Below are the code and all the weights of a small trained network. Each question names an input and a target symbol and asks about switching units off, where a switched-off unit gives its printed mean instead of its output.

import numpy as np


def w(rows, s, z=0):
    codes = np.array(rows[::2]) - 128.0
    scale = np.full(codes.shape[1], s)
    scale[-1] = z or s
    return codes * scale


def norm(h):
    return h / np.sqrt((h * h).mean(-1, keepdims=True) + 1e-5)


def f(y):
    return np.maximum(y, 0)


def softmax(a):
    e = np.exp(a - a.max(-1, keepdims=True))
    return e / e.sum(-1, keepdims=True)


def log_softmax(a):
    a = a - a.max(-1, keepdims=True)
    return a - np.log(np.exp(a).sum(-1, keepdims=True))


def net(x, mask):
    ids = ['ΦΩβγδεζλξ'.index(c) for c in x.split()]
    T = len(ids)
    res = E[ids] + P[:T]
    r = norm(res)
    for j in range(2):
        rows = slice(2 * j, 2 * j + 2)
        q, k, v = (r @ M[0][rows].T for M in (Q, K, V))
        z = softmax(np.where(np.tri(T) > 0, q @ k.T / 2**0.5, -1e9)) @ v
        o = O[0][rows]
        res = res + np.where(mask[j], z, o[:, -1]) @ o[:, :-1]
    y = f(norm(res) @ A[0][:, :-1].T + A[0][:, -1])
    res = res + np.where(mask[2:6], y, B[0][:, -1]) @ B[0][:, :-1]
    return log_softmax(norm(res)[-1] @ U[:, :-1].T + U[:, -1])


Q, K, V, O, A, B = {}, {}, {}, {}, {}, {}
E = w([
[164,137,187,84],'Φ',
[119,77,155,114],'Ω',
[128,136,3,80],'β',
[137,98,190,140],'γ',
[151,163,11,85],'δ',
[116,92,78,196],'ε',
[143,144,22,164],'ζ',
[172,153,148,188],'λ',
[114,99,83,61],'ξ',
],0.018)
P = w([
[99,101,159,123],'0',
[151,67,166,136],'1',
[146,186,194,122],'2',
[49,92,152,140],'3',
[189,6,114,156],'4',
[168,207,146,76],'5',
[4,146,164,118],'6',
],0.013)
Q[0] = w([
[249,93,114,115],'H1',
[115,80,122,132],'H1',
[254,55,110,120],'H2',
[208,168,142,97],'H2',
],0.02)
K[0] = w([
[54,199,142,131],'H1',
[128,161,125,144],'H1',
[70,252,168,106],'H2',
[49,144,123,154],'H2',
],0.023)
V[0] = w([
[176,192,31,192],'H1',
[3,60,122,175],'H1',
[89,69,170,242],'H2',
[59,82,87,39],'H2',
],0.025)
O[0] = w([
[243,132,129,131,1],'H1',
[75,241,110,168,74],'H1',
[193,198,2,115,162],'H2',
[179,212,198,149,95],'H2',
],0.02,0.013)
A[0] = w([
[122,125,221,253,101],'N1',
[66,89,174,111,144],'N2',
[165,123,151,42,213],'N3',
[131,176,102,129,254],'N4',
],0.025,0.0058)
B[0] = w([
[225,182,42,7,186],'N1',
[75,43,215,130,247],'N2',
[184,135,119,249,176],'N3',
[140,132,53,219,189],'N4',
],0.018,0.015)
U = w([
[163,86,30,61,138],'Φ',
[102,147,76,141,39],'Ω',
[182,151,126,57,89],'β',
[77,90,140,122,214],'γ',
[196,112,131,248,93],'δ',
[99,185,110,204,178],'ε',
[135,197,133,54,134],'ζ',
[143,143,76,37,5],'λ',
[195,117,146,101,100],'ξ',
],0.013,0.0034)

Each question gives the input, a string of symbols that net reads in full, and the target symbol t.
The units are the heads (2 rows each of Q, K, V and O) and the neurons (one row each of A and B). Each row of codes is followed by its name. A weight is (code - 128) times the scale printed after its matrix; where a second scale follows, it is the last column's (O, A, B and U).
mask holds one flag per unit, heads first, then neurons. A switched-off unit (its flag False) gives its mean, the last column of its rows in O or B, instead of its output. The means were averaged over made-up inputs and are rounded, as every weight is.
A unit's drop is (log p(t) with every unit on - log p(t) with that unit switched off) / (log p(t) with every unit on - log p(t) with every unit switched off).
The circuit of an input: a set's keep is (log p(t) with only the set's units on - log p(t) with every unit switched off) / (log p(t) with every unit on - log p(t) with every unit switched off). Starting from all 6 units, units are removed one at a time, each time the one whose removal leaves the highest keep (on an exact tie, the one counted first), for as long as the keep stays at least 0.8.
circuit, biggest first: the units of the circuit, biggest drop first
unit that matters most: the unit with the biggest drop
k most important neurons: the k neurons with the biggest drops, biggest first
which heads matter: for each layer, one digit per head in row order, 1 if its drop is at least 0.15 and else 0, layers parted by /
drop when u is switched off: that unit's drop, to one decimal
input λ γ Φ ζ Ω Φ Ω, target ε: which heads matter : 11
input Φ Ω δ Ω Φ, target ξ: circuit, biggest first : [H1]
input Φ Φ δ, target γ: which heads matter : 01
input Φ λ λ β Φ γ, target β: which heads matter : 01
input δ ξ λ, target ξ: circuit, biggest first : [H2; H1; N1]
input ξ Φ Ω, target ζ: circuit, biggest first : [H2; N1]
input δ Φ ζ ζ Φ γ, target δ: which heads matter : 00
input Φ λ ζ λ Ω, target δ: which heads matter : 10
input ζ Ω δ ζ λ λ, target δ: circuit, biggest first : [H1; N1]
input λ β Φ λ, target β: circuit, biggest first : [H2; N1]
input ζ λ ξ λ Φ, target ζ: which heads matter : 11
input Φ Φ γ ζ ζ ξ, target δ: 2 most important neurons : [N3; N1]
input Φ Ω ζ γ δ, target δ: circuit, biggest first : [H1; N3]
input ξ Φ Φ Φ Φ ζ, target γ: circuit, biggest first : [H2]
input Φ γ Φ Ω Ω Ω, target ε: circuit, biggest first : [H2; H1]
input Ω ζ Ω ε Φ λ, target ε: which heads matter : 10
input ζ Φ Ω ζ ζ, target δ: 2 most important neurons : [N1; N4]
input ε Ω λ Φ ξ ζ, target ε: 2 most important neurons : [N1; N4]
input Φ λ ζ Φ Φ, target δ: 2 most important neurons : [N3; N1]
input λ Ω ξ β, target ε: unit that matters most : H1
input Ω δ Φ Φ, target ξ: 2 most important neurons : [N1; N3]
input β ζ ζ γ, target δ: drop when H1 is switched off : 1.3
input λ Φ Ω Ω ζ, target ε: drop when N2 is switched off : 0.1
input λ Ω β β λ Φ λ, target Φ: drop when H2 is switched off : 1.5
input Φ Φ Φ β β ζ, target β: drop when N1 is switched off : 0.5
